Here is a tiny trained network, its code and every weight. The questions are about switching its units off for an input and a target symbol, where a switched-off unit gives its printed mean instead of its output.

import numpy as np


def w(rows, s, z=0):
    codes = np.array(rows[::2]) - 128.0
    scale = np.full(codes.shape[1], s)
    scale[-1] = z or s
    return codes * scale


def norm(h):
    return h / np.sqrt((h * h).mean(-1, keepdims=True) + 1e-5)


def f(y):
    return y / 2 * (1 + np.tanh(0.7978845608 * (y + 0.044715 * y**3)))


def softmax(a):
    e = np.exp(a - a.max(-1, keepdims=True))
    return e / e.sum(-1, keepdims=True)


def log_softmax(a):
    a = a - a.max(-1, keepdims=True)
    return a - np.log(np.exp(a).sum(-1, keepdims=True))


def net(x, mask):
    ids = ['γζθμξτω'.index(c) for c in x.split()]
    T = len(ids)
    res = E[ids] + P[:T]
    u = 0
    for l in range(2):
        q, k, v = (norm(res) @ M[l].T for M in (Q, K, V))
        z = softmax(np.where(np.tri(T) > 0, q @ k.T / 2**0.5, -1e9)) @ v
        res = res + np.where(mask[u], z, O[l][:, -1]) @ O[l][:, :-1]
        u += 1
        y = f(norm(res) @ A[l][:, :-1].T + A[l][:, -1])
        res = res + np.where(mask[u : u + 4], y, B[l][:, -1]) @ B[l][:, :-1]
        u += 4
    return log_softmax(norm(res)[-1] @ U[:, :-1].T + U[:, -1])


Q, K, V, O, A, B = {}, {}, {}, {}, {}, {}
E = w([
[84,157,177,119,101,178,126,104,57,174],'γ',
[164,217,161,86,90,163,130,97,71,150],'ζ',
[110,90,102,44,165,108,130,18,129,210],'θ',
[105,172,171,99,91,171,45,99,101,151],'μ',
[139,60,136,117,223,86,159,203,99,58],'ξ',
[109,105,120,121,156,49,107,148,145,2],'τ',
[163,115,123,200,123,196,133,109,178,151],'ω',
],0.0024)
P = w([
[85,137,4,97,114,205,154,186,100,92],'0',
[96,98,109,95,119,192,136,111,107,87],'1',
[121,110,116,103,146,157,117,134,118,105],'2',
[126,123,131,118,155,152,114,114,121,115],'3',
[131,123,146,125,151,145,113,108,125,129],'4',
[134,132,161,135,143,138,115,107,130,132],'5',
[140,129,166,142,139,124,117,107,135,140],'6',
[145,126,175,146,127,112,116,108,134,148],'7',
[146,123,187,152,117,101,118,110,133,156],'8',
[144,121,193,151,110,85,114,113,136,161],'9',
[139,116,203,144,105,77,118,98,131,168],'10',
],0.0023)
Q[0] = w([
[142,205,135,184,74,181,103,53,160,254],'L0H1',
[92,157,125,89,119,137,113,172,83,60],'L0H1',
],0.007)
K[0] = w([
[158,95,254,151,131,60,134,115,163,141],'L0H1',
[128,132,53,157,134,190,159,159,143,99],'L0H1',
],0.006)
V[0] = w([
[118,176,67,173,22,161,88,104,231,74],'L0H1',
[159,90,135,251,141,223,171,215,153,149],'L0H1',
],0.0024)
O[0] = w([
[53,230,178,120,252,58,127,117,135,232,129],'L0H1',
[123,130,5,200,175,129,22,64,2,171,247],'L0H1',
],0.0023,0.0013)
A[0] = w([
[133,147,151,153,89,115,93,89,175,73,142],'L0N1',
[43,169,103,103,216,47,121,124,135,148,7],'L0N2',
[96,239,105,133,119,142,97,103,67,252,51],'L0N3',
[25,166,143,90,78,101,173,156,96,100,43],'L0N4',
],0.0036,0.0014)
B[0] = w([
[141,97,136,164,152,151,191,167,81,174,154],'L0N1',
[153,72,119,121,99,202,206,197,143,211,147],'L0N2',
[103,92,122,196,156,56,129,76,150,56,253],'L0N3',
[200,113,150,98,253,138,166,176,119,210,84],'L0N4',
],0.0033,0.0016)
Q[1] = w([
[162,143,183,213,145,225,131,131,147,84],'L1H1',
[133,119,108,132,196,96,162,254,100,85],'L1H1',
],0.0071)
K[1] = w([
[133,151,86,219,95,60,111,76,131,156],'L1H1',
[81,186,2,59,231,134,141,131,106,127],'L1H1',
],0.0061)
V[1] = w([
[171,84,149,155,86,158,142,182,181,101],'L1H1',
[68,4,86,144,127,145,90,101,151,204],'L1H1',
],0.0034)
O[1] = w([
[18,177,72,105,146,117,140,76,88,43,82],'L1H1',
[134,252,134,43,65,86,197,178,87,116,251],'L1H1',
],0.0025,0.0028)
A[1] = w([
[24,145,61,152,186,48,76,63,77,3,68],'L1N1',
[9,52,104,83,176,132,138,152,127,106,49],'L1N2',
[170,70,122,133,148,99,141,209,170,174,5],'L1N3',
[146,124,239,117,168,120,114,143,165,180,97],'L1N4',
],0.0041,0.0012)
B[1] = w([
[38,88,57,28,195,141,188,3,99,77,254],'L1N1',
[116,201,160,176,93,110,63,76,159,149,120],'L1N2',
[126,124,94,131,92,142,128,69,103,122,143],'L1N3',
[80,174,112,121,130,140,108,117,160,99,163],'L1N4',
],0.0049,0.0029)
U = w([
[163,137,110,168,160,68,126,170,47,242,182],'γ',
[163,14,126,194,192,125,86,130,215,161,45],'ζ',
[150,137,154,51,68,187,234,153,186,217,67],'θ',
[68,236,126,173,114,132,40,129,183,130,103],'μ',
[183,82,110,135,3,173,39,113,29,69,41],'ξ',
[133,167,197,139,190,63,132,208,149,18,141],'τ',
[67,108,67,104,184,111,187,66,98,65,244],'ω',
],0.0043,0.0012)

Each question gives the input, a string of symbols that net reads in full, and the target symbol t.
The units are the heads (2 rows each of Q, K, V and O) and the neurons (one row each of A and B). Each row of codes is followed by its name. A weight is (code - 128) times the scale printed after its matrix; where a second scale follows, it is the last column's (O, A, B and U).
mask holds one flag per unit, layer by layer, with each layer's heads first. A switched-off unit (its flag False) gives its mean, the last column of its rows in O or B, instead of its output. The means were averaged over made-up inputs and are rounded, as every weight is.
A unit's drop is (log p(t) with every unit on - log p(t) with that unit switched off) / (log p(t) with every unit on - log p(t) with every unit switched off).
The circuit of an input: a set's keep is (log p(t) with only the set's units on - log p(t) with every unit switched off) / (log p(t) with every unit on - log p(t) with every unit switched off). Starting from all 10 units, units are removed one at a time, each time the one whose removal leaves the highest keep (on an exact tie, the one counted first), for as long as the keep stays at least 0.8.
circuit, biggest first: the units of the circuit, biggest drop first
most important unit: the unit with the biggest drop
top k neurons: the k neurons with the biggest drops, biggest first
k most important neurons of layer l: the k neurons of layer l with the biggest drops, biggest first
input μ γ μ, target μ: circuit, biggest first	L0H1; L1N4; L1N1; L1H1
input ω ξ ζ ω ω ω θ θ μ γ, target μ: 2 most important neurons of layer 0	L0N2; L0N4
input ω θ ω, target θ: circuit, biggest first	L0N3; L0H1; L1H1
input ω μ τ ω ξ ξ τ, target γ: circuit, biggest first	L0H1; L0N2; L1H1; L1N1
input ω τ γ ζ, target τ: top 2 neurons	L1N1; L0N3
input ω τ ω ξ ξ ω ω ω ω τ ω, target μ: circuit, biggest first	L1N1; L1N4
input ξ θ μ θ γ, target θ: circuit, biggest first	L0H1; L1N1
input ω ω ξ ω θ μ ζ, target μ: top 4 neurons	L1N1; L1N4; L0N2; L0N4
input θ ω ω ξ ω ω θ ω, target θ: circuit, biggest first	L0H1; L0N3
input θ ω μ μ ω ξ ω ω ξ ω ξ, target τ: top 2 neurons	L1N1; L1N4
input θ ζ ζ μ γ, target μ: top 3 neurons	L1N4; L1N1; L0N4
input ζ ω γ ω τ, target ζ: most important unit	L1H1
input ω μ ω, target μ: circuit, biggest first	L0H1; L1N1
input ω ω ω θ ω ξ ω ξ ω, target ξ: top 4 neurons	L0N3; L1N1; L0N1; L0N2
input τ ω ω ξ τ ξ μ ξ, target μ: most important unit	L0H1
input τ μ ω ξ θ τ, target μ: 3 most important neurons of layer 1	L1N2; L1N1; L1N4
input θ θ μ μ θ, target μ: circuit, biggest first	L0H1; L1H1; L1N2; L1N1
input μ ξ μ, target ξ: 2 most important neurons of layer 0	L0N3; L0N1
input ζ τ ω ξ ω ξ ξ ξ, target ζ: top 2 neurons	L1N1; L0N4
input μ θ ξ θ ξ, target θ: most important unit	L0N2
input τ ζ θ ω γ ξ ξ ω ω ω ξ, target μ: 2 most important neurons of layer 1	L1N4; L1N1
input γ ξ τ, target ξ: 2 most important neurons of layer 0	L0N4; L0N2
input ω ω μ ξ γ γ θ ω γ ξ, target γ: 2 most important neurons of layer 1	L1N1; L1N3
input ξ γ μ, target ξ: top 2 neurons	L1N1; L0N1
input τ ζ ω ξ τ θ μ μ τ, target μ: 2 most important neurons of layer 0	L0N2; L0N3
